Each row is followed by its class.
[ 118 -180   64 -125  -29   46  -34 -103   13  -93 -192  136  223  259
   19  -94  264  152  141   64   85   61 -103  -21   44 -167   84 -321
  -44   38  -42  287   23   -5  -21   88   98   58 -102]  Ralo
[-109   53 -157  161  -87  -25 -105 -141  425  265  121   91   99  -12
  155  -92   57   44 -133  -42  -25  -39  158   83  107   97   17 -256
    0 -451  -60  -33 -251 -165   52  120   10  175   83]  mefiv
[  21  -98   47    8   50  -17 -178  136  319  -38  -60  219   92 -254
  181   95 -147  330  482  -65  -74  226   -1  148 -217 -120  109 -286
  -70 -581 -205   99  -64   83   95   94   15  113 -170]  vodas
[ 156 -227   16 -330   11  -90   43 -134  -61 -124  -83  -27  310 -121
  401  261 -262  -23  173  -17 -168  -80   41  -57 -115   94 -136  435
  -10 -184   82   72    6  -23   -9   -9  -41   27  -77]  Ralo
[ 100   68 -130 -241  -14  -39  215  -12  123  166 -106   98 -328  270
 -116  -60  197 -115  -39 -298   61   47  149  146   -1   38   50   94
   90 -132 -126   63   13  -68 -214  178  105  -37   26]  mefiv
[ -60 -278   13  408  218  -59   63  108  324 -322  134   11 -536   91
  252  250  -62 -280  121 -165 -253  257 -201   65 -352  301  402 -157
   -6  317   52   74 -324   68 -276  138   31  -39  127]  mafan
[ 337  252  -38 -316 -231  -17  130 -314 -120  -41  -20  209  -81  240
 -198 -212  132  -36   65 -180  248 -368  -47  198  158 -124  102 -166
  135  -32   50  101   90 -104  -59  -89  -30 -190 -233]  sib
[ -67  -80 -158  148  244 -340   98  142  372 -191 -278  341  -74  667
  441 -153 -176 -238  229  101 -135  446  153  -78 -274  217   90  -33
   41 -269   19  200 -284   20 -222  168  151 -213 -213]  zape
[ -31  163   62  275 -128 -250  272 -214  153  -80 -223  159  -17  617
 -324 -128  325  -23  155  -29   40  108   27  158   80  233  -40 -142
 -145   74  -49  127 -118   43 -159   14 -110  -64 -102]  sib
[-237  341  119 -187  -20   87  111   27  385 -153  470  116  209 -146
 -312  -66  -82 -128   57    5  -10 -542 -203 -177   89   60  303 -139
  236 -339  -57 -261  -74   58   17 -108   16   73  174]  dad
[  90 -235  -30  -14   73  146  346 -169  389    5  148  261 -124  278
  128 -338   13 -150  247   81 -197    8  183 -245  213   60 -272  -24
  166 -315 -270  204 -115 -251 -223  134 -134 -116   40]  vodas
[  28  549  -58  307   29  -27  -34   58  223  340  172  -89  -28 -172
  -32   93  209  -72 -141   -5  112    7 -165  311   23 -110  192 -241
   27  141    2  -59   -2  119   -3   28  262  -52  358]  sib
[ -63 -179 -199   16  127 -174  -39  145  424  -50   44  181 -188  211
  305 -109  -16 -255   82  -38 -249  327  338   48 -114   29  201 -331
   41 -420 -196  100 -207  -73 -163  252 -158 -207  -80]  mafan
[  -7  255 -398  -57 -145 -195   -6   40  187 -165 -221  234 -355  419
 -126 -160   16 -429 -112 -119 -199  261  -76  203  -48  159  -98   46
  178   17  119    2 -116  -87 -148  139  151 -249  110]  vodas
[-229  -14 -251  179  184  -95 -224   11  251  132 -121 -320 -490  360
   63  -82   56 -185   35 -164   35  322   95  127  -95 -159 -239 -488
  203  144 -168  291 -132 -250 -178  194 -161 -102 -336]  Ralo
[ 295 -136   48  247 -140  -42 -244  -92  -46  -56 -172 -366  -69 -106
  -55  170   99   40  -14 -357  207 -102 -207   93  172 -257   72 -376
 -139  749  -35   68  244  -93  255 -182  -45  304 -175]  Gazi
[-110  250  -70  -70  187  -31 -120 -173  -30  158 -101  163  180  572
  165   78 -230  193  213  -55  293  191 -144 -283 -128  194 -134  -90
    2   62 -231   34  104   -2  -94  -66  -86 -232 -372]  Ralo
[ 139   52 -116 -450   62  211  -65 -180   27  315  -84  240  427  163
 -180 -246 -249  -96  -26  114  410  -81 -477 -269  150  -75  247 -255
   -2  181 -194 -117  326   76  -33 -175   16 -167 -134]  mefiv
[  49 -107 -140   33  235  -47  -46 -114  247   17   -1  124  -91  174
  106  -74  -89 -200  165 -404   12  138    1   67  121  -59   34 -450
   79  225 -258   59  143 -195  -92   16  -78  -35 -211]  mut
[ -57 -242  -22  361   97 -351 -234 -110  296  -80  139 -142  154  191
  -41  -50   89  159 -107  -17  211 -114  -32    1   46    4  124 -499
  -41  -92  -91   41   51  -66  168   24 -130  -34 -108]  dad
[  47 -114   21  266  142   44  -96   88  143  104 -149  -66   56  391
  108 -126  112  -11  253  326  180  335   20  211   24  -55   29 -274
   30  247   74  106    4  -13  -53   63 -127 -135 -122]  sib
[  73   37  -67  -32 -136  126 -155 -362  211  -32  -56   59  181  334
   58   -3  232  -11   -1  307  111  192 -111 -250  178  -90  101 -224
   16  307 -149   16 -125   24  -86  128  -54 -171  202]  zape
[ 167   -8 -157  177  -46 -102  -52  -11 -119  -48  186  -41 -285  304
   55  176    6  -24  -48  112  201   13 -105   94   43   19 -118 -117
 -116  352   92  -36  138    6   -9    8  142  -51  218]  vomi
[-378  279   94 -145  140 -207 -123  137 -179   44 -430  -39   49    5
   46  272   32  367  -47  332  193   25 -263  205 -319  112  -19  345
 -208 -276  302 -141  -44  157  187 -101  210 -308  -28]  vomi
[-416  178 -313  147  -51 -203   72  129  354  271   74  117 -360  273
  -59 -119   75 -210 -294   30 -264  105 -256  187 -273  131   22 -289
   62 -188   31   84 -358 -155 -228  153   46 -235 -169]  sib
[-250  -58   23  -17   61 -200   94  -92 -182 -418 -140   59  -97  177
   -5   47  -90   -4  407  -53 -107    9   21  -12 -100  145 -141   -3
 -123  272  122   40   34  147  -61  -29   99  153   77]  mut
[-536  343   -5  -21    8    8 -252 -185 -153   18  -87  302  433  123
 -124 -283 -252  209  180 -152 -165  104  -35  212  -14 -257 -108 -360
    2 -490 -128  133   37   50  108 -239  -33  355 -403]  dad
[-269   -6 -290    8 -128 -140 -174 -148  298  211   56  -91 -130  217
  482  301 -126   69  140 -330   23  -54   82  -37 -102  -72  105 -378
 -202    5 -241  -15    8 -207  -54  -73 -133  253 -307]  Gazi
[  89   29  -56  -48  260 -158  -41   15  333  -41 -320   94  -63  379
  -56 -204 -280 -202   95 -315  214  225  204  -68  185   90  136 -123
   73 -446 -202   76   15 -106   80  121   56   55  -28]  mafan
[-190  -39 -120 -194  171   23 -163  -89  -66  122  -86 -380 -189  134
  -74   49 -301  -54 -241 -198  198  -96 -187  -49  -62 -127 -274   95
    7   10  -52  -40  325  -80   16  -43  -38   -1  -87]  sib
[  52 -320 -229  -90  151   23  -42  -87 -143  111   59 -232 -449   10
 -137  -44  131   78 -125  239  589   45  -50    7  114  -85   65 -127
   12  185  -82   -8  214 -175 -207  114  100 -191  248]  Gazi
[ 103  111  272  -82   51  190  109  118   -9 -322   16  495   58  -12
  -85 -126 -105   39  157   48  -16   87   36  -51   12  -68  224   30
   50 -240   90    4  -59  -81   81   -9  -45 -143 -365]  sib
[-129  287   54  120   19 -168   16 -124   14 -128 -358   33 -118  356
   -5   67  233  -12  243 -334   94   91   45   39   39   -3 -403 -104
  -96  451 -327  150   80  242   14  -42    6 -304  121]  Ralo
[-387  -10    7  151  114   -6  120  -61  235  -70   50   84 -341  162
  473  268  265 -229  136 -133 -302  243  375  198 -207   40   22  -89
 -102  456   78  -45 -341   13 -275  197  -26   46 -134]  sib
[ 130   26   -2 -383  124    2  -96  223   50  -11 -194   95  179 -305
  282 -102  -56  -25  362 -276   32  133  300  145   23 -105  133 -164
  195 -267 -238  114   -4   88   -5   72  127  -15   38]  mut
[ 146  218  143  287  -68  181  150  193  656  -95  -55   43   58  128
   97   93   37 -252  328   98  372  -60  -38    0  -22  -97  118 -250
  -45  190  171   56 -138  -20  -83   49  109  110 -224]  vomi
[ 184 -117 -101 -362  -32  256  -97   92  239   49  432  245  305 -203
  -10   -2  -63   25   73  -74  380   86  262 -245  -24  -54  413 -140
  140 -376 -284  -47  262 -149 -159  131 -130  117 -304]  Ralo
[-100   98  -49  202   26 -196 -162 -284  412 -114  456 -160   34  201
  -53  169  -80   29   -6 -193   20   -6   -6 -331  127 -155  242 -557
  -63   -4 -532  -92  107  -33 -133   42 -229   94   16]  Ralo
[ -48  272  -69  149  -27 -118  -68 -120  142  246  410 -129  -70 -334
  -35    2  133  338   19 -219   33 -180    2  349   -3 -131 -185 -211
  122 -110 -262 -195  108  -39 -125  -12  166  192  143]  Gazi
[ 134   55 -231 -231   28  -24 -115   43  -82   35  150  101 -107 -109
  100  235 -443   29   59 -207   79   63 -100 -126 -223  141  141   78
   29 -231   57  -74   36    0  -24  161  186  199   -8]  Gazi
[ 128   46  -13  -18 -219   18 -117  134  -37  296 -133 -120  173  -78
 -109 -104  187  276   45  138  138   24  124  121   41 -165 -176 -115
  105   42   93   11 -117 -114  109  144   -6  125 -299]  Gazi
[ 111  149  -34 -178 -188  129  121 -180 -177  -85  290  232  179  -86
  354  -73  -21  -16  -15  -19 -292 -237  102   11   -5 -124  142   41
   55  -95  188   26  -12  -49 -138  -56  104  174   -5]  vomi
[ 292  260 -156  224 -282  114  124  -21 -284  344  -95   54 -182  424
  478  222  -38   92   14   11  -29  -44   82  213   58  -65 -414  370
  -80  411  244  -83   -9 -200  -23 -135   73  -66 -105]  mafan
[  27 -562 -189 -193    8 -220  193 -152 -232  -18 -210  174 -300  400
  194  263   85  -13 -104   37 -198  126  179   91  221   53 -503  298
 -304   27 -124   12  -52  -86   21  136  114 -104  347]  mefiv
[ -76   49  199  307  117 -151   15  -85  396 -255   79 -116  -77  397
  197  -11   67  166  213  251  -47  -83 -199  -16  -52  -30  301 -321
  -54  -72   62  -50  -88 -139 -131 -127  -67  -32 -142]  mut
[ -14 -127   58   30   95   39  103  -18  335  -90   83  151  157    2
  428   57 -133   17  348   79  -68   46   73 -131   65  -96  245 -172
 -168 -125 -142  -12   27   12  -84   40    6   73  162]  dad
[-324 -282   21  228  154 -261 -198  -64    9  104 -423 -194 -508  657
 -122  106  258  388  110  -84  165  270 -120  130  -39  -79 -241    8
  -39  336 -158  223   97 -192  311  -18  -27    6 -242]  zape
[  28  296  112   39  -55   83   -7 -169  143 -383  -82  183  252 -433
 -575 -415  263  -59   95  -74   10  -19  -30  196   60 -193  303 -292
  266 -190  108   58  -23   -2  -71  -11   59  178 -188]  mefiv
[-193  214  -46   46 -120   64  -10  -16  514  -36  340  306   78 -237
 -229 -253  -94 -146   55  -15 -136   57   88  -34 -114   -5  173 -358
   51 -556 -207  -68 -139   11 -136   77 -261   10 -280]  vomi
[-358  117 -100 -106  -58   65 -117  -12  115 -190 -391  -41  -23  533
  551 -215 -195   17   74  176 -291  236 -191  -45 -228 -142  -26  274
  174    8  186  103 -109  -88 -218    4  290   61   68]  mafan
[-118  -47  119  160  171 -147  161  133  493  -98    9   43 -193  154
   94  -26   81 -121  244  291   49   41   24   62 -159  223  -84   92
   86  -35  169   66 -185 -184  -33   53  -95 -299 -279]  vodas
[ 169   93  102 -356 -149  314   36 -142 -357   -4 -134  217  325   29
 -320 -347 -202   23  -46  -21   36  -13  -67  -93  347   54 -135  224
  154 -117  -26   18   40  -18   20  -46  -45  -35  137]  vodas
[ 453   18  -74 -115   75   13  -78 -185    7  368   95 -145  209  -31
  187  139   -8   -2  -75   30  400 -205 -212  196   -3  -68  176  -22
   30  147  137  -29  196  136   -3   -5  251   59  170]  vomi
[ -41  353 -108  193   79 -164  126   12 -130   49 -193   42 -297  266
 -188  153  -40 -169   -6 -244  117 -141 -120    2    8 -184 -279 -144
  -72  342   49  110   25  -12  110 -112  150 -117 -256]  zape
[  98  180  -36  206  -43  -24   55  -54  250 -128  -57  266 -356  519
  201    1   24 -236 -209  -93 -119  155   79  115  103   -2  -50 -293
 -280 -121 -122 -135 -213   -2 -217  -31  -34 -278   -5]  vodas
[-112   92  -19 -142  -95  116  -96 -171  -19   62  -90  123   95  516
  248   42  -41  -67   45    0  287  115  -14 -150   74   81   74   -9
 -101  322 -159   55   73   44  -55 -119 -129 -175  -35]  dad
[ 222 -260 -109  -65  139 -136  145 -109  109  -21   14  -29 -207  227
   61  -17   22  -50  299  -99  452 -232  139 -209  203  123  -44  -55
  203  382  -82   84   76 -197   38   77   45 -144    9]  zape
[  83  338  -64 -264 -240  128 -334  -18  203   66  114 -132  631 -329
   38  -41  -97   69 -111   41  109   51  111  -37   -3    6  103 -136
   81 -584 -148 -111   31   83  -30   52 -138   65   41]  sib
[ -41  196 -348 -376    7  -44 -188  -39  130 -162  210  316  385 -225
  312  106 -231  -72  352   22 -137   92 -163 -218 -181   34  357 -374
  159 -293 -139  100   65  -82 -113    5    2 -111 -122]  Ralo
[-333 -241   72 -521   -4  -43   56 -383 -323 -290 -381  267  366  410
  284  287  -63   54  137  -61  -88   27 -248  -50 -145  -64 -254  323
 -218  264 -108  175  111  169  -86 -194  108  -55 -184]  sib
[ 325 -187  -52  404  144 -433  126  105  -19 -252  192   72 -899  527
 -275  427  110 -314 -455  -29  180  169 -229  231 -139  120 -318 -219
 -467  517   90  -29   30   98 -105  213  111 -566   80]  mut
[ 151 -127 -221   98  213 -285 -188 -455 -168  199 -417    5   -5  485
   55 -241   30  -95    2 -326  110  124  230  219  373  -76 -328 -548
 -185  102 -270   96  175    8  112  -79 -219 -190  -46]  mut
[ 197   33  170 -461 -258   88  167 -175  -92 -164 -246  195   57  271
   44   86   -3   31 -196  -93    0 -303 -516   53   44 -133 -192  364
 -158  265  197   47  136  -19   41  -45  306 -125   89]  dad
[ -40  124  123  -53   66  131  -64  -51  373  -25   54   16   37  150
  130 -136  -93  -34  139   21   97  -28  120   17   67   29   -4 -233
   50 -401  -30   47 -119 -183  -46  -27 -153   25 -255]  vodas
[  -2  124  -61  303  205 -134   24   23  220 -175  142  182 -277  365
   86 -150 -105 -284  176 -107 -251  363  114   18    0   78  197 -380
   90  -61 -203  118 -177  -12 -227   56  -90  -54  -44]  Ralo
[  80  144  144 -258    6   47  137  -24  196   18 -249  157  127 -260
   24 -181  265    6   59   75  -84  105 -269   59  -46 -168  370   40
  -37  -79 -229   96   69  326 -119   27  251 -227  442]  vomi
[-237   24 -110  226  -72  172  114   92  390   -6 -242  -46 -287  103
  287  -76  -69 -276  163 -187 -198    4 -125  -17   -9   44   34 -188
   65  303   -6  -58 -389  -92 -213 -105  163  338  -39]  vomi
[  -1  187   35  -40  -82 -145   -9  -55 -242 -297    0  130  212   25
 -354  -46   14   86  -49   10  -36  -54 -146  -32  -29 -152  167   35
  162  -52   51   16   58    1   13  -82  -56 -160 -262]  dad
[ -53 -193  -10 -181   92  -67   11  -82   47 -108 -292  362  166  192
 -204 -418 -217  -50  189   44   78  174   44 -133  237   56  143  -87
  -50  -36   21    6  193 -232  211  -30 -117   34 -306]  mafan
[   6 -331 -116  -21   11  -93   21  186  490   13 -210   99  -56 -147
  344  -97   45 -130  -31   41  -42  411  189   16    0  -17  219 -112
 -179  -79  -77   42 -120  -67 -130  409  117  -96  244]  dad
[  56  267 -102 -235    0   -7    8  -82  216  181   13   56  -32   62
  162 -128   84 -143   21  -29  -79  312  230   -5   -1  -78  377   94
  147 -222 -261    1  -32  114 -248  195   70  -21  292]  Gazi
[-139  -35 -106 -255  -11  278 -184  -17 -188  114 -349   42  319   11
  315 -139 -181   99   96   25 -142  339  113 -366   18  107 -236  310
  100  -67 -151   72    0    9   52   19  -13  110   81]  Ralo
[-363  192  306  -51 -170  215  103  -10 -332 -169 -208  191  -33  384
 -136 -211  -11   91 -139  240 -248 -157 -323   37  -44  148 -219  304
 -152   62  263  -93 -210  128   12 -355   64   80  -66]  Ralo
[  43  -25   75  186   44   79  105 -152 -139  -16  172  -29  -58  452
    3  -88  247    0   26  325   53 -136 -148   89   49  125   29  -92
   26  271  182    1  -38   56 -148 -150  -17  -31  122]  dad
[-148  278   71  -92  157  -30  -34 -115  319 -171 -186  125  -30  222
  112 -208 -157 -320  176 -352 -356  130   82  -44  -40  -72  270 -242
  166 -341 -285   45 -273  231 -146  -59   26  158  -16]  mut
[ -72  112  -73  -78   89  -41   44   90  151  126  -78   59 -244   45
  -43    5  -50    1   86  -66  230  -49  100   14   -9  177 -194  -37
 -125 -167 -101 -206    5    6  -12  -26   39  -46  -53]  Ralo
[-146  184 -142 -703   95  120  -39 -320 -294  132 -394   45  190  214
  349  172 -118  -45 -161 -171   -6  162   99 -267  150 -237 -250  284
 -134  -74 -450  -74  186  101 -168 -110  120 -153  141]  mefiv
[-220  -84  -30  247   51 -112 -131 -289  294  -52  400 -158 -259  186
   -8  146 -183   70   27  -92  152 -101  -84 -103   18   82  216 -191
   27  -55 -177  -56  -57 -192  -54  -88  -87  343  -69]  Ralo
[ -96  196   52  178   -9  150  235  -20  363    5 -311  125  -81  193
  149  -36 -307 -336   53 -264  -86 -129 -127 -248  145   94 -336  -67
 -288  187  -53 -102 -143  -22  -29 -118   -7   31  -68]  Ralo
